Q963: [101 120  90 129 132 110 133 114 100]
Q700: [ 97 133 104 131 140  68 114 109 115]
Q756: [ 74 132  69 141  85 129 117  84 106]
Q351: [156  93 129  99 135 175 100 140 184]
Q398: [ 74 132  69 141 148 129 117  84 183]
loc: [97] => Q700, 1
loc: [68] => Q700, 6

Q584: [133 139 154 148 118 150 148 146 130 149 127 107 151 146 126 121 120 156
 195  95 136  95  99 148 126 158]
Q277: [159 160 173 170 111 134 172  93 117 167 132 107 148 146  94 106 129 172
 207  70 154 101 114 118 165 193]
Q684: [125 111 149 124 117 139 148 130 127 123 125 135 135 134 133 124 134 150
 147 114 137 109 142 117 140 150]
Q560: [107  96  88  88 132 113  93 147 128  99 129 159 106 109 154 150 143  98
  58 185 103 146 158 119 105  70]
which: [107  96  88  88 132 113  93 147 128  99 129 159 106 109 154 150 143  98
  58 185 103 146 158 119 105  70] => Q560
loc: [105] => Q560, 25
loc: [113] => Q560, 6
which: [133 139 154 148 118 150 148 146 130 149 127 107 151 146 126 121 120 156
 195  95 136  95  99 148 126 158] => Q584
loc: [170] => Q277, 4

Q756: [135 125 124 133 173 139 142 135 111 109 148 108 135 126 136 131 116 146
 141 137 114 121 136 122 120 110 150 129 161 106 117 138 119 125 129 136]
Q616: [138 112 124 122 147 118 127 140 164 133 126 131 106 117 121 125 107 103
 121 155 137 135 146 139 148  92 123 133 127 150 139 140 132  64  93 126]
Q398: [126 134 129 142 134 124 129 116 125 127 123 131 123 127 139 133 133 121
 133 134 131 125 136 136 127 120 130 125 126 136 126 135 125 120 121 138]
which: [126 134 129 142 134 124 129 116 125 127 123 131 123 127 139 133 133 121
 133 134 131 125 136 136 127 120 130 125 126 136 126 135 125 120 121 138] => Q398
loc: [93] => Q616, 35
loc: [119] => Q756, 33
which: [138 112 124 122 147 118 127 140 164 133 126 131 106 117 121 125 107 103
 121 155 137 135 146 139 148  92 123 133 127 150 139 140 132  64  93 126] => Q616
loc: [92] => Q616, 26

Q963: [134 127 140 120  96 138 129 151 128 145 153  94 115 118 161  86 115 146
  81 149 151 138  95 154  96 129 121 123 140 116  99 123 125  79  88  94
 139 133 101 115 109 123]
Q756: [128 128 128 128 129 128 128 127 128 128 127 129 128 128 127 129 128 128
 129 127 127 128 129 127 129 128 128 128 128 128 129 128 128 129 129 129
 128 128 129 128 128 128]
Q398: [134 127 140 120  96 138 129 151 128 145 153  94 115 118 161  86 115 146
  81 149 151 138  95 154  96 129 121 123 140 116  99 127 128 120 121 122
 126 129 123 126 125 127]
Q560: [134 127 140 120  96 138 129 151 128 145 153  94 115 118 161  86 115 146
  81 149 151 138  95 154  96 129 121 123 140 116  99 127 128 120 121 122
 126 129 123 126 125 125]
Q351: [136 127 143 117  87 141 129 158  95 149 160  83 111 115 170  74 112 151
  67 155 158 141  85 162  86 129 119 122 143 113  91 122 125  64  76  84
 161 135  93 111 103 122]
Q615: [136 127 143 117  87 141 129 158 128 149 160  83 111 115 170  74 112 151
  67 155 158 141  85 162  86 129 119 122 143 113  91 122 125  84  92  98
 120 133 104 116 111 124]
which: [136 127 143 117  87 141 129 158 128 149 160  83 111 115 170  74 112 151
  67 155 158 141  85 162  86 129 119 122 143 113  91 122 125  84  92  98
 120 133 104 116 111 124] => Q615
which: [134 127 140 120  96 138 129 151 128 145 153  94 115 118 161  86 115 146
  81 149 151 138  95 154  96 129 121 123 140 116  99 127 128 120 121 122
 126 129 123 126 125 125] => Q560
loc: [124] => Q615, 42
loc: [93] => Q351, 39

Q616: [112 144 136 121 109 132 106 146 103]
Q723: [149 100 142 115 161 145 124 104 149]
Q351: [ 87 170 120  86  87 117 106 161  85]
Q684: [143 110 139 116 146 134 130 118 133]
Q560: [ 91 165 132 133 161 122  99 171  61]
Q615: [115 149 104 151 115 107 150 141 127]
Q700: [105 160  92 171  98 107 146 129 160]
Q756: [ 85 179 102 168  82 104 125 160 101]
Q963: [ 87 170 120 151  87 117 106 193  85]
Q398: [192  57 139 104 193 148 162  64 207]
loc: [116] => Q684, 4
loc: [192] => Q398, 1
loc: [162] => Q398, 7
loc: [127] => Q615, 9
loc: [98] => Q700, 5

Q560: [ 99  83 150 105 111 119 112 107 148 145 105 138 156 144 145 162 137 125
  80 143 123 105 164 141 150 128 126 155 140 118 116 114 147 134]
Q584: [159  90 102 114 149 164 127 133 125 112 145 175 137 121 133 131 107 154
 123 105 149 110 119 149 122 127 118 147  79 130 101 118 101 115]
Q277: [122 117 127 138 144 120 149 131 132 139 117 149 126 135 170 126 106 137
 124 136 110 135  99 151 150 139 174 137 124 109 118 133  50 127]
loc: [102] => Q584, 3
loc: [141] => Q560, 24
loc: [136] => Q277, 20
loc: [50] => Q277, 33

Q351: [180 109 174 174 177 150 170 141 126 127 131 154  87 120 147 173]
Q756: [180 109 174 174 177 150 170 141 126 127 131 154 158 120 147 129]
Q615: [176 116 166 166 147 155 148 135 132 128 131 173 144 136 132 113]
Q398: [180 109 174 174 177 142 170 141 126 127 131 154 158 120 173 119]
which: [176 116 166 166 147 155 148 135 132 128 131 173 144 136 132 113] => Q615
which: [180 109 174 174 177 150 170 141 126 127 131 154  87 120 147 173] => Q351
which: [180 109 174 174 177 150 170 141 126 127 131 154 158 120 147 129] => Q756
loc: [116] => Q615, 2
loc: [113] => Q615, 16

Q700: [186  92 193  52  71 136  84 136  81 150  87]
Q615: [174  84 167  55  52 201  99 203  96 116  76]
Q616: [119 123 116 141 142 149 139 150 139 112 139]
Q723: [129 110 121 120 114 185 134 187 134 106 120]
Q684: [172  93 178  75  98 143  98 143  96 123 107]
Q398: [ 77 165  66 184 149 132 164 132 166 131 144]
Q584: [ 83 165  79 182 158 107 157 107 159 136 149]
Q351: [136 132 147 129 148  80 118  79 118 139 141]
loc: [66] => Q398, 3
loc: [164] => Q398, 7

Q277: [104 105  63 105 119]
Q560: [ 94 123 126 118 120]
Q723: [152 104  57 150  92]
loc: [119] => Q277, 5
loc: [94] => Q560, 1
loc: [92] => Q723, 5
loc: [120] => Q560, 5
which: [ 94 123 126 118 120] => Q560

Q963: [119 151 152 114 107  99 175 174  98 192 119 133 116]
Q351: [119  91 152 114 107 160 175 103  98 192 119  98 116]
Q723: [159 149 152  81 128 160  97 173 156 143 150 138 111]
loc: [99] => Q963, 6
loc: [143] => Q723, 10
loc: [97] => Q723, 7
loc: [91] => Q351, 2
loc: [173] => Q723, 8
loc: [138] => Q723, 12
loc: [174] => Q963, 8

Q684: [104 127 113 134 126 122 100 109 145 128  95 138 182 122 138 133  88 115
  96 132]
Q584: [116 138 118 113 119 132 111 106 144 116 101 129 136 125 120 131 108 124
 103 124]
Q723: [143 135 125 121 137 119 142 148 120 120 150 123 115 127 129 134 137 136
 144 134]
Q615: [102 117 113  89 122 147 100 111 145 143  99 138 194 123 161 124 108 113
  98 136]
Q351: [111 109 121  95 151 135 111 155 112 139 141 124 147 123 154 134  92 131
 124 126]
which: [116 138 118 113 119 132 111 106 144 116 101 129 136 125 120 131 108 124
 103 124] => Q584
loc: [101] => Q584, 11
loc: [141] => Q351, 11
which: [102 117 113  89 122 147 100 111 145 143  99 138 194 123 161 124 108 113
  98 136] => Q615
loc: [133] => Q684, 16

Q398: [130 119 207 158 144 139 131 157 140 150]
Q756: [149 131 161 146 160 206 141 157 138 151]
Q560: [130 119 207 158 158 161 131 156 140 145]
loc: [150] => Q398, 10
loc: [146] => Q756, 4
loc: [139] => Q398, 6
loc: [141] => Q756, 7
loc: [138] => Q756, 9
loc: [144] => Q398, 5
loc: [151] => Q756, 10

Q560: [187 120  98  83 154 110  79]
Q615: [136  53 134 159 128 156 162]
Q398: [187 120  98  83 154 138  79]
Q584: [129  89 181 109 139 135 129]
Q756: [129 170 181 109 140 135 129]
loc: [140] => Q756, 5
loc: [138] => Q398, 6

Q615: [114 123 108 160]
Q398: [122 127 116  91]
Q277: [126 123 116 100]
Q684: [165 201 100 187]
Q616: [114 123 108 113]
loc: [126] => Q277, 1
loc: [201] => Q684, 2

Q684: [128 128 104 129 135 112 129 146 129 137 128 129 128 127 128 124 118 129
 128 112 123 122 164 170 128 147 128 138 129 124 127 117 151 152 117 128
 126 128 127 135 128 124 126 121 132 125 129 129 100 129 122 127 128 129
 134 129 127  77 120 127 142]
Q756: [128 129 125 149 127  93 125 118 127 122 127 126 127 129 128 136 134 132
 129 122 130 128 105  99 128 140 131 122 126 133 130 111 133 122 134 135
 131 128 129 124 128 136 133 128 121 117 130 128 131 131 131 129 132 129
 143 129 144 169 148 129 131]
Q963: [131 129 125 149 127  93 125 118 127 122 127 126 127 129 128 136 134 132
 129 122 130 128 105  99 128 140 131 139 126 133 130 111 133 122 134 135
 117 128 129 135 128 136 127 128 121 117 130 128 131 131 131 129 132 129
 143 129 144 169 148 129 131]
Q616: [131 128 129 142 112 190 126 124 128 124 128 129 129 129 130 146 116 119
 127 128 113 132 131 122 126  82 127 137 131 130 129 160 124 132 107 125
 123 128 130 133 127 123 128 118 131 145 123 132 125 127 127 125 125 128
 123 127 106 101 124 130 135]
loc: [116] => Q616, 17
which: [128 128 104 129 135 112 129 146 129 137 128 129 128 127 128 124 118 129
 128 112 123 122 164 170 128 147 128 138 129 124 127 117 151 152 117 128
 126 128 127 135 128 124 126 121 132 125 129 129 100 129 122 127 128 129
 134 129 127  77 120 127 142] => Q684
loc: [104] => Q684, 3
loc: [119] => Q616, 18

Q351: [ 95  96 128 153]
Q616: [ 91  47 133 124]
Q398: [158 111 136  92]
Q615: [ 67  55  49 208]
Q560: [163 146 179  95]
Q700: [180 133 126 120]
Q277: [118 203  97  98]
Q723: [174 107 166 158]
Q756: [142 148  76  66]
Q584: [139 173 143 150]
loc: [139] => Q584, 1
loc: [47] => Q616, 2
loc: [96] => Q351, 2
loc: [150] => Q584, 4
loc: [180] => Q700, 1
loc: [166] => Q723, 3

Q560: [110 142  98 197 113 110  80 156 172  89 136 107  91 125 143 159 155 105
 132]
Q963: [145 206 149 162 140  93  91 162 157 120 167 153 107 118 179 125 178 152
 107]
Q351: [ 97 180 108  96  74 110 162 121 117 144 109 134 137 125 135 169 136 151
 178]
Q277: [109 117  63  83  65 129  97 122 153 132 122 142 150  95 150 160 163 135
 173]
Q616: [125 153 191 151  92 101 148  74 129 153 132 163 153 174 124  91 122 121
 121]
Q723: [210 172 131 125 147 124  86 187 116 118 121  97  80 134 126 170 151 120
 100]
loc: [170] => Q723, 16
loc: [160] => Q277, 16
loc: [96] => Q351, 4
loc: [145] => Q963, 1
loc: [191] => Q616, 3
loc: [113] => Q560, 5
loc: [98] => Q560, 3

Q398: [155 145 162 144 126 131 133 145 140 140 137 151 129 164 177 147 160 177
 134 134 160 148 151 168 140 134 158]
Q351: [142 133 146 150 126 194 138 158 146 139 152 153 130 204 156 162 162 164
 138 148 168 166 134 154 141 138 130]
Q616: [140 133 146 150 126 194 138 158 146 139 152 153 130 204 156 162 162 164
 138 148 168 166 134 154 141 138 143]
Q700: [138 132 151 154 129 140 135 154 146 165 143 154 133 158 146 139 154 143
 131 153 137 140 141 158 135 161 142]
Q756: [146 141 162 155 127 161 135 153 139 149 157 161 133 164 151 143 150 139
 136 147 157 153 158 161 142 140 150]
which: [138 132 151 154 129 140 135 154 146 165 143 154 133 158 146 139 154 143
 131 153 137 140 141 158 135 161 142] => Q700
which: [142 133 146 150 126 194 138 158 146 139 152 153 130 204 156 162 162 164
 138 148 168 166 134 154 141 138 130] => Q351
loc: [136] => Q756, 19

Q584: [138 106 162  91 100 191 103  99 100]
Q560: [172 135  85  79 123 123 115 147 107]
Q615: [151  94  75  83 114 190 136 135 161]
Q700: [ 92 103  78 180 136 128 195 103  85]
Q684: [146 107 119  94 140  89 124  93 129]
Q616: [177  74 107 118 114 178 136 150 142]
Q277: [138  93 116 178 134 124 187  97  88]
Q398: [ 84  88 196  87 118 128 143 112 112]
Q963: [169 163 133 118 149 116 161  80  98]
Q756: [142 146  87 125 175  97 197 106 105]
Q723: [153 186  95 111 205 102  90 107 118]
which: [169 163 133 118 149 116 161  80  98] => Q963
loc: [89] => Q684, 6

Q277: [ 72  97 188 139 148]
Q560: [ 90 194  85 139 124]
Q963: [103 179 169 126  69]
Q756: [141 129  88 129 157]
Q398: [176  93 129 140  88]
Q584: [177 120 110 121  95]
Q351: [157  96  95 124 128]
loc: [96] => Q351, 2
loc: [141] => Q756, 1
loc: [128] => Q351, 5
loc: [126] => Q963, 4

Q398: [166 151 104 166]
Q700: [166 158  97 181]
Q963: [163 154 100 174]
Q615: [163 137 120 135]
Q756: [176 182  97 178]
Q351: [181 155 101 169]
Q560: [104 137 114 160]
Q684: [131 165 173 187]
Q584: [131 154 102  98]
loc: [98] => Q584, 4
loc: [114] => Q560, 3
loc: [174] => Q963, 4
loc: [158] => Q700, 2
loc: [169] => Q351, 4
loc: [182] => Q756, 2

Q615: [140 117 177 123 129 114 115 142 139 131]
Q398: [122 118 132 150 137 146 137 123 130 149]
Q351: [126 125  96 131 112 139 112 159 115 134]
Q756: [125 117 144 127 118 127 118 116 126 146]
Q684: [123 133 171 108 129 117 208 115 177 120]
Q963: [ 86 111  79 118 111 117 147 144 146 123]
Q700: [129 122 115 132 123 114  98 122 134 136]
Q723: [122 142 183 134 121 143 170  93 121 109]
Q616: [108 118 132 150 137 146 137 123 130 149]
which: [108 118 132 150 137 146 137 123 130 149] => Q616
which: [123 133 171 108 129 117 208 115 177 120] => Q684
loc: [183] => Q723, 3

Q584: [102 157 117 134 111 171  89 134 125 117 168 102 116 169 121 124 104 112
 106 170 171 119 109 103 114 137 146 138 138 134 125  92 135  91]
Q700: [134 111 171  89 134 125 117 168  78 141 143 127 173 112 149 169 102 121
 163 144 160  94 167 123 101 113 132 138 137 178 127 100 144 149]
Q398: [170 100 131 150 102 157 117 134 111 171  89  91  85 159  88 112 114 150
  98  99 130 153  90 156 168 133 122 110  95  94 119 131 129 134]
Q963: [102 157 117 134 111 171  89 134 125 117 168 102 116 169 121 124 104 112
 106 153 171 119 109 148 116 108 145 159  89 148 105  66 162 131]
loc: [160] => Q700, 21
loc: [95] => Q398, 29

Q700: [ 93  91 110 116 113 124 143 120 138 134 132 110  90 116 159 111 120 109
 105 105 127 163 109 134  80 159 112  96 117 116 131 141 101 154 108  97
 127 143 161 145 120  93]
Q615: [111 108 100 109 140 147 106 100 120 136 121 134 104 130 126 130 111 121
 128 135 123 147 135  90 141 153 133 141 115 105 152 126 118 133 124 112
 127 138 127 134 131  93]
Q684: [134 148 135  93 138 115  78 127 145 143 133 104 148  92 114 126 128 129
 155 112 147 197 123  99 120 142 139  85 121 146 117 123 132 108 126 120
 113 105 130 148 155 105]
Q756: [132 115 101 120 148 112 101  80 154 138 147 130 119 107 142 111 133 103
 100 145 101 153 140 135 112 119 128 126 122 126 135 123 137 131 111 118
  76 133 138 107 127  93]
Q277: [111 108 100 109 140 147 106 100 120 136 121 134 104 130 131 134 111 121
 128 135 123 147 135  90 141 153 133 141 115 105 152 126 118 133 124 112
 127 138 127 134 131  93]
which: [111 108 100 109 140 147 106 100 120 136 121 134 104 130 131 134 111 121
 128 135 123 147 135  90 141 153 133 141 115 105 152 126 118 133 124 112
 127 138 127 134 131  93] => Q277
which: [132 115 101 120 148 112 101  80 154 138 147 130 119 107 142 111 133 103
 100 145 101 153 140 135 112 119 128 126 122 126 135 123 137 131 111 118
  76 133 138 107 127  93] => Q756
which: [134 148 135  93 138 115  78 127 145 143 133 104 148  92 114 126 128 129
 155 112 147 197 123  99 120 142 139  85 121 146 117 123 132 108 126 120
 113 105 130 148 155 105] => Q684
loc: [146] => Q684, 30

Q723: [ 68 108  89 141 137 118  79 135 122  82  89 117  95 163 189  77 184 144
 153 115 193 119 153  76 139  96 175 117 117 131 101  88  63 194 125  76]
Q277: [152 153 166 175  64 144  87 158 193 164 161  92 104  96  80 105 190 162
 125 169 133 151 133 142 128  80 183  90 150 193  77 194  77 115 164 159]
Q756: [181  94 166 171  66 151 131 138  95 164 185 170 117  99  78  86  90  94
 193  76 130 144  72  82 171 122  67  67  81  65 138 170 114 102 165  64]
loc: [66] => Q756, 5
loc: [63] => Q723, 33

